Below are the code and all the weights of a small trained network. Each question names an input and a target symbol and asks about switching units off, where a switched-off unit gives its printed mean instead of its output.

import numpy as np


def w(rows, s, z=0):
    codes = np.array(rows[::2]) - 128.0
    scale = np.full(codes.shape[1], s)
    scale[-1] = z or s
    return codes * scale


def f(y):
    return y / 2 * (1 + np.tanh(0.7978845608 * (y + 0.044715 * y**3)))


def softmax(a):
    e = np.exp(a - a.max(-1, keepdims=True))
    return e / e.sum(-1, keepdims=True)


def log_softmax(a):
    a = a - a.max(-1, keepdims=True)
    return a - np.log(np.exp(a).sum(-1, keepdims=True))


def net(x, mask):
    ids = ['γδεζθμξπστφψω'.index(c) for c in x.split()]
    T = len(ids)
    res = E[ids] + P[:T]
    q, k, v = (res @ M[0].T for M in (Q, K, V))
    z = softmax(np.where(np.tri(T) > 0, q @ k.T / 4**0.5, -1e9)) @ v
    res = res + np.where(mask[0], z, O[0][:, -1]) @ O[0][:, :-1]
    y = f(res @ A[0][:, :-1].T + A[0][:, -1])
    res = res + np.where(mask[1:13], y, B[0][:, -1]) @ B[0][:, :-1]
    return log_softmax(res[-1] @ U[:, :-1].T + U[:, -1])


Q, K, V, O, A, B = {}, {}, {}, {}, {}, {}
E = w([
[70,106,97,64],'γ',
[146,152,128,194],'δ',
[174,136,147,72],'ε',
[145,99,58,100],'ζ',
[41,98,147,146],'θ',
[144,76,153,128],'μ',
[99,103,134,149],'ξ',
[160,65,135,175],'π',
[119,111,161,128],'σ',
[156,69,149,161],'τ',
[152,203,153,94],'φ',
[6,159,67,162],'ψ',
[120,111,161,138],'ω',
],0.02)
P = w([
[72,5,11,226],'0',
[102,25,54,195],'1',
[101,78,77,151],'2',
[120,112,105,122],'3',
[140,141,97,125],'4',
[141,155,122,97],'5',
[152,175,130,87],'6',
[151,194,154,54],'7',
[174,223,175,68],'8',
[194,225,177,91],'9',
[193,224,164,40],'10',
[185,240,182,26],'11',
[194,237,176,54],'12',
[220,239,181,33],'13',
],0.0026)
Q[0] = w([
[64,104,63,112],'head 0',
[61,254,1,78],'head 0',
[165,28,165,145],'head 0',
[94,54,90,217],'head 0',
],0.0074)
K[0] = w([
[129,106,128,127],'head 0',
[163,1,110,110],'head 0',
[127,202,136,116],'head 0',
[125,102,139,131],'head 0',
],0.0098)
V[0] = w([
[240,66,147,111],'head 0',
[132,109,228,84],'head 0',
[112,51,138,2],'head 0',
[68,22,78,182],'head 0',
],0.0054)
O[0] = w([
[151,187,238,204,71],'head 0',
[106,89,191,219,112],'head 0',
[165,194,253,104,148],'head 0',
[202,186,16,233,254],'head 0',
],0.005,0.0021)
A[0] = w([
[175,124,147,95,244],'neuron 0',
[181,163,170,41,249],'neuron 1',
[170,88,197,112,4],'neuron 2',
[250,157,151,85,133],'neuron 3',
[125,98,29,187,250],'neuron 4',
[195,92,128,155,110],'neuron 5',
[170,100,154,9,29],'neuron 6',
[80,26,155,225,15],'neuron 7',
[131,151,107,193,111],'neuron 8',
[72,1,129,83,78],'neuron 9',
[73,179,111,108,254],'neuron 10',
[236,71,135,77,141],'neuron 11',
],0.0097,0.0025)
B[0] = w([
[127,111,81,159,184],'neuron 0',
[101,154,107,160,222],'neuron 1',
[75,127,134,112,135],'neuron 2',
[50,109,110,109,197],'neuron 3',
[175,85,179,121,254],'neuron 4',
[143,125,127,203,152],'neuron 5',
[138,116,159,204,166],'neuron 6',
[52,192,220,117,203],'neuron 7',
[162,118,185,112,150],'neuron 8',
[137,103,212,36,196],'neuron 9',
[182,89,154,95,213],'neuron 10',
[87,1,109,192,196],'neuron 11',
],0.0093,0.0044)
U = w([
[125,128,116,137,119],'γ',
[152,105,108,4,135],'δ',
[2,84,87,199,124],'ε',
[126,132,120,131,125],'ζ',
[120,121,116,135,107],'θ',
[114,116,133,159,86],'μ',
[128,90,145,152,99],'ξ',
[231,164,170,203,130],'π',
[98,192,103,139,254],'σ',
[137,125,153,178,89],'τ',
[36,89,190,80,45],'φ',
[184,42,67,111,146],'ψ',
[113,89,157,162,128],'ω',
],0.0087,0.0059)

Each question gives the input, a string of symbols that net reads in full, and the target symbol t.
The units are the heads (4 rows each of Q, K, V and O) and the neurons (one row each of A and B). Each row of codes is followed by its name. A weight is (code - 128) times the scale printed after its matrix; where a second scale follows, it is the last column's (O, A, B and U).
mask holds one flag per unit, heads first, then neurons. A switched-off unit (its flag False) gives its mean, the last column of its rows in O or B, instead of its output. The means were averaged over made-up inputs and are rounded, as every weight is.
A unit's drop is (log p(t) with every unit on - log p(t) with that unit switched off) / (log p(t) with every unit on - log p(t) with every unit switched off).
The circuit of an input: a set's keep is (log p(t) with only the set's units on - log p(t) with every unit switched off) / (log p(t) with every unit on - log p(t) with every unit switched off). Starting from the 12 units with the biggest drops (on a tie, the unit counted first), units are removed one at a time, each time the one whose removal leaves the highest keep (on an exact tie, the one counted first), for as long as the keep stays at least 0.8.
circuit, biggest first: the units of the circuit, biggest drop first
unit that matters most: the unit with the biggest drop
k most important neurons: the k neurons with the biggest drops, biggest first
drop of u: that unit's drop, to one decimal
input π γ θ ζ θ π ξ γ ζ ε τ, target ε: unit that matters most	neuron 11
input φ ζ ξ δ ω ω τ φ π θ, target φ: circuit, biggest first	neuron 7; neuron 9; head 0
input ω δ ω ψ γ, target δ: circuit, biggest first	neuron 9; neuron 11; neuron 10
input φ φ π ω, target φ: circuit, biggest first	head 0; neuron 9
input σ σ θ ψ ζ ζ ζ ψ ζ τ μ δ ψ μ, target ψ: circuit, biggest first	head 0; neuron 7
input γ ψ π, target ψ: 2 most important neurons	neuron 4; neuron 11
input φ ω θ, target φ: circuit, biggest first	neuron 7; neuron 9
input γ ψ σ ψ θ θ σ σ θ τ, target ψ: 2 most important neurons	neuron 11; neuron 4
input τ φ τ π γ ζ μ, target φ: 3 most important neurons	neuron 9; neuron 2; neuron 7
input π σ δ, target π: drop of neuron 7	0.0
input σ τ σ ε ζ ψ γ θ ψ ζ μ τ, target ψ: drop of neuron 4	0.1
input γ δ μ γ ε μ φ τ μ, target φ: drop of neuron 9	0.5
input θ σ δ, target π: drop of head 0	0.1
